Below are the code and all the weights of a small trained network. Each question names an input and a class and asks about switching units off, where a switched-off unit gives its printed mean instead of its output.

import numpy as np


def w(rows, s, z=0):
    codes = np.array(rows[::2]) - 128.0
    scale = np.full(codes.shape[1], s)
    scale[-1] = z or s
    return codes * scale


def norm(h):
    return h / np.sqrt((h * h).mean(-1, keepdims=True) + 1e-5)


def f(y):
    return np.maximum(y, 0)


def log_softmax(a):
    a = a - a.max(-1, keepdims=True)
    return a - np.log(np.exp(a).sum(-1, keepdims=True))


def net(x, mask):
    res = np.array(x, float).reshape(1, 6) / 4 @ E
    u = 0
    for l in range(4):
        y = f(norm(res) @ A[l][:, :-1].T + A[l][:, -1])
        res = res + np.where(mask[u : u + 6], y, B[l][:, -1]) @ B[l][:, :-1]
        u += 6
    return log_softmax(norm(res)[-1] @ U[:, :-1].T + U[:, -1])


A, B = {}, {}
E = w([
[212,165,88,105,215,147],'x0',
[103,160,146,139,112,215],'x1',
[213,235,102,154,128,124],'x2',
[67,174,4,127,54,220],'x3',
[75,226,194,87,71,163],'x4',
[61,91,69,220,155,44],'x5',
],0.012)
A[0] = w([
[116,128,39,141,228,61,98],'L0N0',
[127,101,110,202,26,49,82],'L0N1',
[244,180,184,106,104,112,80],'L0N2',
[226,88,109,205,214,158,2],'L0N3',
[14,68,159,71,216,100,116],'L0N4',
[65,254,99,137,54,148,57],'L0N5',
],0.007,0.0064)
B[0] = w([
[194,116,61,184,158,35,242],'L0N0',
[20,116,162,171,158,145,205],'L0N1',
[188,123,167,188,197,130,218],'L0N2',
[70,159,154,123,208,245,177],'L0N3',
[255,86,169,194,98,45,253],'L0N4',
[85,161,114,27,90,116,215],'L0N5',
],0.0093,0.0037)
A[1] = w([
[49,231,91,64,84,177,60],'L1N0',
[96,251,84,118,24,254,70],'L1N1',
[248,120,112,226,132,229,89],'L1N2',
[184,140,85,153,58,199,4],'L1N3',
[143,182,54,245,204,215,85],'L1N4',
[133,167,231,113,139,114,94],'L1N5',
],0.0087,0.013)
B[1] = w([
[55,172,42,89,53,176,211],'L1N0',
[28,226,65,172,108,139,253],'L1N1',
[72,212,204,89,183,135,210],'L1N2',
[130,149,249,79,103,222,130],'L1N3',
[79,99,124,91,152,92,223],'L1N4',
[200,151,149,166,194,158,203],'L1N5',
],0.013,0.0041)
A[2] = w([
[136,134,82,173,202,212,59],'L2N0',
[232,233,145,70,121,137,135],'L2N1',
[119,20,155,55,116,132,253],'L2N2',
[130,106,22,199,201,179,49],'L2N3',
[70,165,179,242,31,119,143],'L2N4',
[99,246,141,127,38,88,65],'L2N5',
],0.012,0.0036)
B[2] = w([
[82,81,169,69,145,98,182],'L2N0',
[211,179,166,179,196,241,250],'L2N1',
[230,144,74,141,40,201,221],'L2N2',
[99,78,127,6,145,67,220],'L2N3',
[132,101,198,64,191,245,254],'L2N4',
[35,205,71,129,146,229,226],'L2N5',
],0.012,0.0064)
A[3] = w([
[2,122,146,143,90,145,58],'L3N0',
[65,172,95,61,38,134,121],'L3N1',
[176,218,115,127,65,56,5],'L3N2',
[148,97,59,182,195,72,101],'L3N3',
[142,158,203,173,152,90,121],'L3N4',
[64,73,64,171,148,138,81],'L3N5',
],0.013)
B[3] = w([
[192,108,211,102,119,190,200],'L3N0',
[39,103,92,204,91,221,254],'L3N1',
[9,189,31,73,36,131,128],'L3N2',
[143,188,80,151,164,41,229],'L3N3',
[136,112,171,71,168,193,233],'L3N4',
[58,190,230,81,191,132,184],'L3N5',
],0.013,0.0057)
U = w([
[167,188,222,105,251,223,216],'0',
[142,14,253,180,61,160,52],'1',
[30,42,75,59,94,120,1],'2',
[231,108,93,201,166,15,169],'3',
[76,25,122,107,219,47,106],'4',
[178,117,65,117,20,153,23],'5',
[60,225,64,86,67,249,244],'6',
],0.016,0.0095)

Each question gives the input, the list of numbers given to net, and the class t.
The units are the neurons (one row each of A and B). Each row of codes is followed by its name. A weight is (code - 128) times the scale printed after its matrix; where a second scale follows, it is the last column's (A, B and U).
mask holds one flag per neuron, layer by layer. A switched-off neuron (its flag False) gives its mean, the last column of its row in B, instead of its output. The means were averaged over made-up inputs and are rounded, as every weight is.
A unit's drop is (log p(t) with every unit on - log p(t) with that unit switched off) / (log p(t) with every unit on - log p(t) with every unit switched off).
most important unit: the unit with the biggest drop
k most important neurons: the k neurons with the biggest drops, biggest first
top k neurons in layer l: the k neurons of layer l with the biggest drops, biggest first
drop of u: that unit's drop, to one decimal
input [-7,-6,-3,0,3,6], class 1: most important unit : L1N1
input [-2,7,-4,-7,-6,-5], class 1: top 2 neurons in layer 2 : (L2N2, L2N1)
input [0,-5,-6,3,4,7], class 4: top 3 neurons in layer 1 : (L1N2, L1N1, L1N0)
input [7,6,-4,-4,-3,8], class 3: top 2 neurons in layer 2 : (L2N4, L2N5)
input [7,4,-3,-1,-3,8], class 4: 2 most important neurons : (L2N3, L0N3)
input [-5,2,0,-5,-3,-1], class 1: 2 most important neurons : (L1N1, L2N1)
input [4,-5,-8,8,-4,6], class 4: 2 most important neurons : (L2N3, L3N5)
input [-7,0,4,6,-4,6], class 0: top 2 neurons in layer 3 : (L3N5, L3N0)
input [-7,1,0,-7,-7,0], class 3: 2 most important neurons : (L1N1, L3N1)
input [-5,6,-3,3,-4,3], class 0: top 2 neurons in layer 1 : (L1N0, L1N4)
input [-8,-5,-1,0,-4,-5], class 1: top 2 neurons in layer 0 : (L0N1, L0N5)
input [-5,-7,-8,-5,-2,-3], class 3: drop of L2N4 : 0.2
input [5,-8,4,-6,-7,1], class 3: drop of L2N4 : 0.1
input [0,-2,4,-5,-5,3], class 3: top neuron in layer 2 : (L2N4)
input [-1,4,-6,0,-8,0], class 3: top 2 neurons in layer 2 : (L2N2, L2N4)
input [7,-1,0,6,-8,-4], class 4: drop of L2N3 : 0.3
